Below are the code and all the weights of a small trained network. Each question names an input and a class and asks about switching units off, where a switched-off unit gives its printed mean instead of its output.

import numpy as np


def w(rows, s, z=0):
    codes = np.array(rows[::2]) - 128.0
    scale = np.full(codes.shape[1], s)
    scale[-1] = z or s
    return codes * scale


def norm(h):
    return h / np.sqrt((h * h).mean(-1, keepdims=True) + 1e-5)


def f(y):
    return np.maximum(y, 0)


def log_softmax(a):
    a = a - a.max(-1, keepdims=True)
    return a - np.log(np.exp(a).sum(-1, keepdims=True))


def net(x, mask):
    res = np.array(x, float).reshape(1, 2) / 4 @ E
    u = 0
    for l in range(2):
        y = f(norm(res) @ A[l][:, :-1].T + A[l][:, -1])
        res = res + np.where(mask[u : u + 15], y, B[l][:, -1]) @ B[l][:, :-1]
        u += 15
    return log_softmax(norm(res)[-1] @ U[:, :-1].T + U[:, -1])


A, B = {}, {}
E = w([
[39,209,164,189,140],'x0',
[178,113,178,144,255],'x1',
],0.0088)
A[0] = w([
[126,153,154,203,215,160],'0.n0',
[53,96,110,159,240,95],'0.n1',
[222,158,99,253,158,3],'0.n2',
[222,144,88,96,63,112],'0.n3',
[27,175,199,226,108,166],'0.n4',
[154,94,18,47,109,72],'0.n5',
[155,182,114,17,117,40],'0.n6',
[147,236,35,194,39,149],'0.n7',
[132,79,32,82,14,165],'0.n8',
[233,139,67,113,149,81],'0.n9',
[188,177,132,62,117,28],'0.n10',
[133,56,116,178,117,21],'0.n11',
[201,81,228,123,158,147],'0.n12',
[93,128,108,137,228,34],'0.n13',
[71,212,49,134,118,127],'0.n14',
],0.0052,0.003)
B[0] = w([
[112,175,71,79,79,206],'0.n0',
[102,149,110,51,115,174],'0.n1',
[121,178,142,88,89,140],'0.n2',
[88,83,129,219,102,187],'0.n3',
[184,39,49,165,126,238],'0.n4',
[133,53,135,254,108,192],'0.n5',
[143,114,183,153,185,138],'0.n6',
[182,203,210,105,149,223],'0.n7',
[191,199,176,84,151,254],'0.n8',
[123,77,128,232,127,173],'0.n9',
[156,106,131,121,110,132],'0.n10',
[117,116,142,124,127,128],'0.n11',
[113,176,124,87,67,202],'0.n12',
[204,187,116,90,99,155],'0.n13',
[178,20,142,166,123,191],'0.n14',
],0.005,0.0053)
A[1] = w([
[39,152,120,213,172,29],'1.n0',
[97,75,12,2,97,205],'1.n1',
[160,176,227,148,116,122],'1.n2',
[71,163,127,189,159,43],'1.n3',
[102,121,171,126,194,85],'1.n4',
[85,71,164,180,92,118],'1.n5',
[146,84,164,112,214,235],'1.n6',
[92,127,75,88,70,60],'1.n7',
[217,126,136,166,127,109],'1.n8',
[33,155,118,187,140,76],'1.n9',
[124,92,67,165,67,118],'1.n10',
[110,150,189,99,250,57],'1.n11',
[83,160,156,211,165,43],'1.n12',
[67,135,145,95,55,38],'1.n13',
[45,116,108,110,159,6],'1.n14',
],0.0087,0.002)
B[1] = w([
[152,47,101,169,124,190],'1.n0',
[32,128,134,211,206,194],'1.n1',
[99,114,83,114,158,205],'1.n2',
[168,52,119,171,132,177],'1.n3',
[72,203,106,104,193,161],'1.n4',
[78,155,99,78,171,181],'1.n5',
[109,182,131,123,17,228],'1.n6',
[80,187,135,59,234,173],'1.n7',
[44,143,107,150,176,255],'1.n8',
[158,61,122,110,153,187],'1.n9',
[168,163,175,97,139,239],'1.n10',
[174,179,175,59,16,209],'1.n11',
[101,63,107,123,107,182],'1.n12',
[255,162,177,81,156,179],'1.n13',
[134,124,131,150,195,133],'1.n14',
],0.0077,0.0049)
U = w([
[182,235,132,53,97,145],'0',
[155,9,103,181,121,136],'1',
[2,204,103,169,226,132],'2',
[78,119,229,141,146,9],'3',
[84,124,209,140,148,1],'4',
],0.023,0.028)

Each question gives the input, the list of numbers given to net, and the class t.
The units are the neurons (one row each of A and B). Each row of codes is followed by its name. A weight is (code - 128) times the scale printed after its matrix; where a second scale follows, it is the last column's (A, B and U).
mask holds one flag per neuron, layer by layer. A switched-off neuron (its flag False) gives its mean, the last column of its row in B, instead of its output. The means were averaged over made-up inputs and are rounded, as every weight is.
A unit's drop is (log p(t) with every unit on - log p(t) with that unit switched off) / (log p(t) with every unit on - log p(t) with every unit switched off).
The circuit of an input: a set's keep is (log p(t) with only the set's units on - log p(t) with every unit switched off) / (log p(t) with every unit on - log p(t) with every unit switched off). Starting from the 12 units with the biggest drops (on a tie, the unit counted first), units are removed one at a time, each time the one whose removal leaves the highest keep (on an exact tie, the one counted first), for as long as the keep stays at least 0.8.
circuit, biggest first: the units of the circuit, biggest drop first
k most important neurons: the k neurons with the biggest drops, biggest first
k most important neurons of layer l: the k neurons of layer l with the biggest drops, biggest first
drop of u: that unit's drop, to one decimal
input [3,8], class 0: circuit, biggest first -> [1.n11]
input [-1,3], class 2: 2 most important neurons of layer 0 -> [0.n7 0.n8]
input [2,-3], class 2: 3 most important neurons -> [0.n0 0.n12 0.n7]
input [-2,3], class 2: 2 most important neurons of layer 0 -> [0.n7 0.n8]
input [5,5], class 0: 2 most important neurons of layer 0 -> [0.n5 0.n3]
input [6,-5], class 1: 2 most important neurons of layer 0 -> [0.n0 0.n12]
input [8,-8], class 0: 3 most important neurons of layer 1 -> [1.n13 1.n8 1.n1]
input [8,-7], class 1: 2 most important neurons -> [1.n0 0.n0]
input [5,-5], class 0: 4 most important neurons -> [1.n13 0.n5 0.n3 0.n9]
input [8,6], class 1: 3 most important neurons -> [1.n0 0.n8 1.n3]
input [-8,8], class 0: 2 most important neurons -> [0.n4 1.n6]
input [1,-3], class 2: 3 most important neurons -> [0.n0 0.n7 0.n12]
input [0,2], class 2: 2 most important neurons of layer 0 -> [0.n7 0.n8]
input [-2,-3], class 2: 2 most important neurons -> [1.n8 1.n11]
input [-3,2], class 2: 2 most important neurons of layer 0 -> [0.n4 0.n14]
input [6,7], class 0: most important neuron -> [1.n11]
input [8,-1], class 1: drop of 1.n10 -> 0.0
input [-1,0], class 2: drop of 1.n5 -> 0.1
input [4,-3], class 1: drop of 0.n0 -> 0.5
input [1,-1], class 2: most important neuron -> [1.n8]
